Below is a small trained network, with its code and all its weights. Each question gives an input and a class and asks what happens when units are switched off, that is, made to give their printed mean instead of their output.

import numpy as np


def w(rows, s, z=0):
    codes = np.array(rows[::2]) - 128.0
    scale = np.full(codes.shape[1], s)
    scale[-1] = z or s
    return codes * scale


def f(y):
    return y / 2 * (1 + np.tanh(0.7978845608 * (y + 0.044715 * y**3)))


def log_softmax(a):
    a = a - a.max(-1, keepdims=True)
    return a - np.log(np.exp(a).sum(-1, keepdims=True))


def net(x, mask):
    res = np.array(x, float).reshape(1, 3) / 4 @ E
    y = f(res @ A[0][:, :-1].T + A[0][:, -1])
    res = res + np.where(mask, y, B[0][:, -1]) @ B[0][:, :-1]
    return log_softmax(res[-1] @ U[:, :-1].T + U[:, -1])


A, B = {}, {}
E = w([
[198,155,194,238,123,4,142,72],'x0',
[110,122,152,145,95,124,204,176],'x1',
[116,85,84,157,156,186,132,77],'x2',
],0.013)
A[0] = w([
[91,85,76,110,151,199,152,123,91],'neuron 1',
[120,124,110,102,161,144,110,139,68],'neuron 2',
[116,142,133,78,58,128,163,246,168],'neuron 3',
[145,115,95,131,139,136,86,97,42],'neuron 4',
[85,91,129,118,97,117,123,224,114],'neuron 5',
[98,63,66,117,132,191,167,153,95],'neuron 6',
[109,146,150,101,98,147,165,227,74],'neuron 7',
[142,136,100,135,168,161,72,61,254],'neuron 8',
],0.012,0.0064)
B[0] = w([
[175,168,113,209,99,79,138,191,245],'neuron 1',
[170,159,76,166,168,95,145,144,158],'neuron 2',
[75,50,255,74,114,158,113,24,252],'neuron 3',
[116,70,125,66,128,181,99,109,149],'neuron 4',
[54,65,161,94,123,154,118,96,194],'neuron 5',
[174,188,158,208,69,93,170,163,250],'neuron 6',
[47,91,162,69,145,209,78,5,204],'neuron 7',
[116,80,168,107,182,74,106,188,246],'neuron 8',
],0.0082,0.011)
U = w([
[174,155,192,193,97,12,169,127,235],'0',
[146,153,19,111,162,114,96,186,82],'1',
[60,81,158,5,169,187,78,86,172],'2',
[95,144,121,130,69,204,137,124,2],'3',
[148,215,57,79,119,196,152,72,5],'4',
[119,182,27,92,104,171,142,77,12],'5',
],0.011,0.0049)

Each question gives the input, the list of numbers given to net, and the class t.
The units are the neurons (one row each of A and B). Each row of codes is followed by its name. A weight is (code - 128) times the scale printed after its matrix; where a second scale follows, it is the last column's (A, B and U).
mask holds one flag per neuron, in row order. A switched-off neuron (its flag False) gives its mean, the last column of its row in B, instead of its output. The means were averaged over made-up inputs and are rounded, as every weight is.
A unit's drop is (log p(t) with every unit on - log p(t) with that unit switched off) / (log p(t) with every unit on - log p(t) with every unit switched off).
The circuit of an input: a set's keep is (log p(t) with only the set's units on - log p(t) with every unit switched off) / (log p(t) with every unit on - log p(t) with every unit switched off). Starting from all 8 units, units are removed one at a time, each time the one whose removal leaves the highest keep (on an exact tie, the one counted first), for as long as the keep stays at least 0.8.
units of the circuit, in order: the units of the circuit, biggest drop first
most important unit: the unit with the biggest drop
top k neurons: the k neurons with the biggest drops, biggest first
drop of u: that unit's drop, to one decimal
input [-2,-5,-1], class 1: units of the circuit, in order : (neuron 3)
input [-7,-7,-2], class 1: units of the circuit, in order : (neuron 1; neuron 2)
input [-7,-6,-2], class 0: top 2 neurons : (neuron 1; neuron 6)
input [-3,-8,0], class 1: units of the circuit, in order : (neuron 3; neuron 7)
input [-4,6,3], class 3: units of the circuit, in order : (neuron 6; neuron 7)
input [4,-4,5], class 2: top 3 neurons : (neuron 6; neuron 1; neuron 4)
input [-5,-3,1], class 0: units of the circuit, in order : (neuron 6; neuron 1)
input [-7,5,2], class 3: drop of neuron 6 : 2.2
input [-5,7,3], class 3: top 2 neurons : (neuron 6; neuron 1)
input [-7,8,7], class 0: drop of neuron 1 : 0.6
input [3,7,-7], class 2: drop of neuron 1 : 0.0
input [-3,-4,3], class 1: drop of neuron 3 : 0.3
input [-7,-7,8], class 0: top 2 neurons : (neuron 6; neuron 1)
input [-1,-1,2], class 0: most important unit : neuron 7
